Here is a tiny trained network, its code and every weight. The questions are about switching its units off for an input and a target symbol, where a switched-off unit gives its printed mean instead of its output.

import numpy as np


def w(rows, s, z=0):
    codes = np.array(rows[::2]) - 128.0
    scale = np.full(codes.shape[1], s)
    scale[-1] = z or s
    return codes * scale


def norm(h):
    return h / np.sqrt((h * h).mean(-1, keepdims=True) + 1e-5)


def f(y):
    return y / 2 * (1 + np.tanh(0.7978845608 * (y + 0.044715 * y**3)))


def softmax(a):
    e = np.exp(a - a.max(-1, keepdims=True))
    return e / e.sum(-1, keepdims=True)


def log_softmax(a):
    a = a - a.max(-1, keepdims=True)
    return a - np.log(np.exp(a).sum(-1, keepdims=True))


def net(x, mask):
    ids = ['βδεζσψ'.index(c) for c in x.split()]
    T = len(ids)
    res = E[ids] + P[:T]
    u = 0
    for l in range(2):
        q, k, v = (norm(res) @ M[l].T for M in (Q, K, V))
        z = softmax(np.where(np.tri(T) > 0, q @ k.T / 3**0.5, -1e9)) @ v
        res = res + np.where(mask[u], z, O[l][:, -1]) @ O[l][:, :-1]
        u += 1
        y = f(norm(res) @ A[l][:, :-1].T + A[l][:, -1])
        res = res + np.where(mask[u : u + 8], y, B[l][:, -1]) @ B[l][:, :-1]
        u += 8
    return log_softmax(norm(res)[-1] @ U[:, :-1].T + U[:, -1])


Q, K, V, O, A, B = {}, {}, {}, {}, {}, {}
E = w([
[167,137,116,118,203,200,156,140,138,150,149],'β',
[104,120,117,88,78,110,149,156,97,174,133],'δ',
[122,123,143,116,137,112,198,158,137,186,71],'ε',
[141,149,242,123,63,143,63,127,97,65,180],'ζ',
[196,113,67,167,74,54,3,86,195,116,89],'σ',
[57,122,113,138,142,128,152,73,77,150,149],'ψ',
],0.0046)
P = w([
[118,203,49,145,130,66,161,186,118,68,160],'0',
[150,183,93,127,61,133,212,23,185,166,177],'1',
[202,101,97,185,95,188,155,118,117,213,184],'2',
[147,137,153,185,84,91,167,61,113,134,85],'3',
[90,74,138,147,141,199,67,172,119,104,78],'4',
[45,202,137,105,175,172,82,150,140,130,64],'5',
[150,1,120,107,137,180,150,133,129,146,175],'6',
[149,108,160,101,96,76,209,47,184,139,185],'7',
[154,138,183,150,113,111,115,102,37,166,29],'8',
[81,141,162,93,155,130,124,110,181,124,123],'9',
[88,50,139,96,142,170,81,158,138,107,97],'10',
[150,61,126,88,93,123,172,68,164,153,133],'11',
],0.0039)
Q[0] = w([
[87,130,135,99,153,185,255,187,82,143,143],'0.h0',
[87,191,229,82,127,149,176,182,90,55,201],'0.h0',
[133,92,187,101,104,128,96,134,112,90,136],'0.h0',
],0.0065)
K[0] = w([
[151,91,148,146,240,234,221,98,129,227,64],'0.h0',
[120,111,253,89,175,214,153,67,180,172,117],'0.h0',
[67,68,186,93,93,135,94,102,133,139,141],'0.h0',
],0.0048)
V[0] = w([
[118,97,105,86,122,155,147,147,84,130,93],'0.h0',
[147,104,68,156,126,132,114,106,193,193,31],'0.h0',
[147,81,108,164,107,139,101,2,178,185,23],'0.h0',
],0.0022)
O[0] = w([
[127,162,153,91,161,103,94,77,148,149,125,171],'0.h0',
[128,126,47,126,167,34,66,110,88,90,197,128],'0.h0',
[92,134,52,221,182,2,58,171,132,191,201,4],'0.h0',
],0.0026,0.00035)
A[0] = w([
[128,132,84,129,132,101,99,80,109,199,84,84],'0.n0',
[105,133,173,109,123,177,200,135,116,139,114,2],'0.n1',
[113,96,48,150,174,80,164,196,74,111,190,86],'0.n2',
[100,146,128,129,103,119,51,188,205,3,118,26],'0.n3',
[103,157,94,86,190,110,130,95,175,169,149,101],'0.n4',
[153,96,65,137,117,145,165,95,134,151,109,73],'0.n5',
[87,79,79,118,181,174,135,192,124,151,121,47],'0.n6',
[219,213,125,159,117,154,112,103,132,91,174,66],'0.n7',
],0.0042,0.0024)
B[0] = w([
[193,91,93,113,102,152,154,154,93,71,154,190],'0.n0',
[148,143,61,183,140,45,68,117,126,148,175,169],'0.n1',
[142,147,202,80,130,179,118,50,158,127,53,124],'0.n2',
[192,196,62,29,130,176,173,94,48,134,77,122],'0.n3',
[107,138,144,102,117,119,166,255,82,147,193,246],'0.n4',
[123,78,131,62,127,197,138,118,144,152,76,217],'0.n5',
[54,103,155,129,101,87,96,127,183,54,99,254],'0.n6',
[84,120,124,111,146,134,113,154,157,4,144,184],'0.n7',
],0.0033,0.00088)
Q[1] = w([
[131,210,206,134,122,122,164,152,92,126,166],'1.h0',
[1,126,164,107,149,131,109,194,197,117,153],'1.h0',
[136,128,84,68,147,141,231,133,105,198,172],'1.h0',
],0.0085)
K[1] = w([
[106,71,118,119,168,228,66,187,153,149,141],'1.h0',
[174,2,171,135,109,115,149,87,167,156,202],'1.h0',
[133,80,168,162,130,121,56,144,23,160,38],'1.h0',
],0.008)
V[1] = w([
[197,125,136,139,199,207,97,112,152,86,207],'1.h0',
[2,136,161,148,105,157,179,35,21,107,205],'1.h0',
[75,108,125,171,247,158,193,119,117,157,110],'1.h0',
],0.0044)
O[1] = w([
[208,39,125,84,125,124,148,57,85,133,77,162],'1.h0',
[183,253,86,40,147,89,168,104,132,169,140,253],'1.h0',
[140,155,35,92,65,196,169,102,202,110,64,172],'1.h0',
],0.0052,0.0012)
A[1] = w([
[199,222,172,115,91,130,28,78,151,87,177,48],'1.n0',
[74,147,120,158,95,193,203,134,168,146,112,137],'1.n1',
[50,95,168,178,96,209,170,175,143,106,105,57],'1.n2',
[187,103,6,157,59,124,67,82,202,78,97,2],'1.n3',
[162,68,239,50,64,253,183,27,175,142,24,81],'1.n4',
[196,94,151,155,73,102,65,103,137,81,121,83],'1.n5',
[133,72,198,185,121,110,68,127,108,102,151,110],'1.n6',
[201,88,73,91,191,11,77,115,73,153,167,97],'1.n7',
],0.0055,0.0063)
B[1] = w([
[126,60,180,76,109,170,214,156,50,83,109,134],'1.n0',
[132,96,111,159,125,130,75,144,121,65,113,164],'1.n1',
[204,107,103,94,113,104,128,86,121,66,138,133],'1.n2',
[128,153,200,95,207,85,167,134,50,197,175,138],'1.n3',
[52,99,149,155,90,253,97,122,176,235,29,255],'1.n4',
[87,155,77,148,154,128,83,141,177,113,138,137],'1.n5',
[138,186,123,53,86,170,226,144,115,95,96,136],'1.n6',
[169,52,101,169,154,114,78,49,151,120,128,143],'1.n7',
],0.0068,0.0078)
U = w([
[190,65,137,127,188,61,94,48,85,166,154,213],'β',
[148,78,211,62,116,139,218,174,52,66,134,130],'δ',
[52,190,171,186,160,91,77,223,112,172,200,116],'ε',
[91,79,138,134,85,208,121,107,158,194,56,172],'ζ',
[128,99,46,173,82,128,70,145,155,2,136,114],'σ',
[172,221,4,48,116,111,188,99,169,138,107,7],'ψ',
],0.0054,0.0017)

Each question gives the input, a string of symbols that net reads in full, and the target symbol t.
The units are the heads (3 rows each of Q, K, V and O) and the neurons (one row each of A and B). Each row of codes is followed by its name. A weight is (code - 128) times the scale printed after its matrix; where a second scale follows, it is the last column's (O, A, B and U).
mask holds one flag per unit, layer by layer, with each layer's heads first. A switched-off unit (its flag False) gives its mean, the last column of its rows in O or B, instead of its output. The means were averaged over made-up inputs and are rounded, as every weight is.
A unit's drop is (log p(t) with every unit on - log p(t) with that unit switched off) / (log p(t) with every unit on - log p(t) with every unit switched off).
The circuit of an input: a set's keep is (log p(t) with only the set's units on - log p(t) with every unit switched off) / (log p(t) with every unit on - log p(t) with every unit switched off). Starting from the 12 units with the biggest drops (on a tie, the unit counted first), units are removed one at a time, each time the one whose removal leaves the highest keep (on an exact tie, the one counted first), for as long as the keep stays at least 0.8.
circuit, biggest first: the units of the circuit, biggest drop first
unit that matters most: the unit with the biggest drop
k most important neurons: the k neurons with the biggest drops, biggest first
top k neurons in layer l: the k neurons of layer l with the biggest drops, biggest first
drop when u is switched off: that unit's drop, to one decimal
input β σ β β β δ σ ψ ζ ψ, target δ: circuit, biggest first : [1.h0; 1.n4; 1.n6]
input ψ β ε β σ β ζ δ σ ζ σ, target ψ: circuit, biggest first : [1.h0; 0.n3]
input ε ζ δ ψ ε, target β: circuit, biggest first : [1.h0; 1.n4; 1.n7; 0.n6]
input β δ δ ψ δ ψ, target ε: circuit, biggest first : [1.n4; 1.h0]
input δ ε δ ψ δ ε β ε ψ β ε ψ, target ψ: circuit, biggest first : [1.h0]
input ψ ζ β ζ ε, target β: 2 most important neurons : [1.n4; 1.n7]
input σ β β, target δ: top 2 neurons in layer 1 : [1.n6; 1.n4]
input ε δ ζ, target δ: circuit, biggest first : [1.n0; 1.n4]
input δ β ε β, target ε: circuit, biggest first : [1.h0; 1.n4]
input σ δ β ψ, target δ: circuit, biggest first : [1.h0; 1.n6; 1.n4]
input σ β β β δ β ζ ψ β δ, target β: circuit, biggest first : [1.h0; 1.n4]
input ζ σ ψ ψ ψ ε ψ δ δ β ε, target ε: circuit, biggest first : [1.h0; 1.n4; 0.n6]
input σ σ ε ζ ψ ε δ ε σ ζ ζ σ, target σ: circuit, biggest first : [1.h0; 1.n4; 1.n5]
input δ δ σ, target δ: unit that matters most : 1.n0
input δ β β ε ε σ ε δ ζ δ β σ, target δ: circuit, biggest first : [1.h0; 1.n0; 1.n4]
input σ β ψ ζ δ β, target ψ: circuit, biggest first : [1.h0; 1.n4]
input δ ψ σ ψ β β β β ε ε ψ δ, target σ: circuit, biggest first : [1.h0; 1.n4; 1.n1]
input ε ε ε β β δ δ ζ σ, target ε: 2 most important neurons : [1.n3; 1.n4]
input β β δ ε β σ δ β ε, target δ: 2 most important neurons : [0.n3; 1.n4]
input β ζ σ ψ β σ β ε δ δ ψ, target σ: most important neuron : [1.n4]
input ε ψ δ β σ, target ε: 2 most important neurons : [1.n3; 0.n3]
input σ β ψ σ σ, target σ: 2 most important neurons : [0.n3; 1.n4]
input δ ε δ δ β δ β ε β β ε, target σ: 3 most important neurons : [1.n4; 0.n6; 1.n2]
input δ ζ ζ δ β, target β: 3 most important neurons : [0.n6; 1.n4; 1.n7]
input ε σ δ β ε δ ψ β, target σ: top 2 neurons in layer 1 : [1.n4; 1.n1]
input β σ ε ε σ β β ε β σ, target β: top 3 neurons in layer 1 : [1.n3; 1.n7; 1.n4]
input ψ ζ ε, target ψ: drop when 1.h0 is switched off : 1.1
input δ δ σ ψ, target ε: drop when 0.n3 is switched off : 0.0
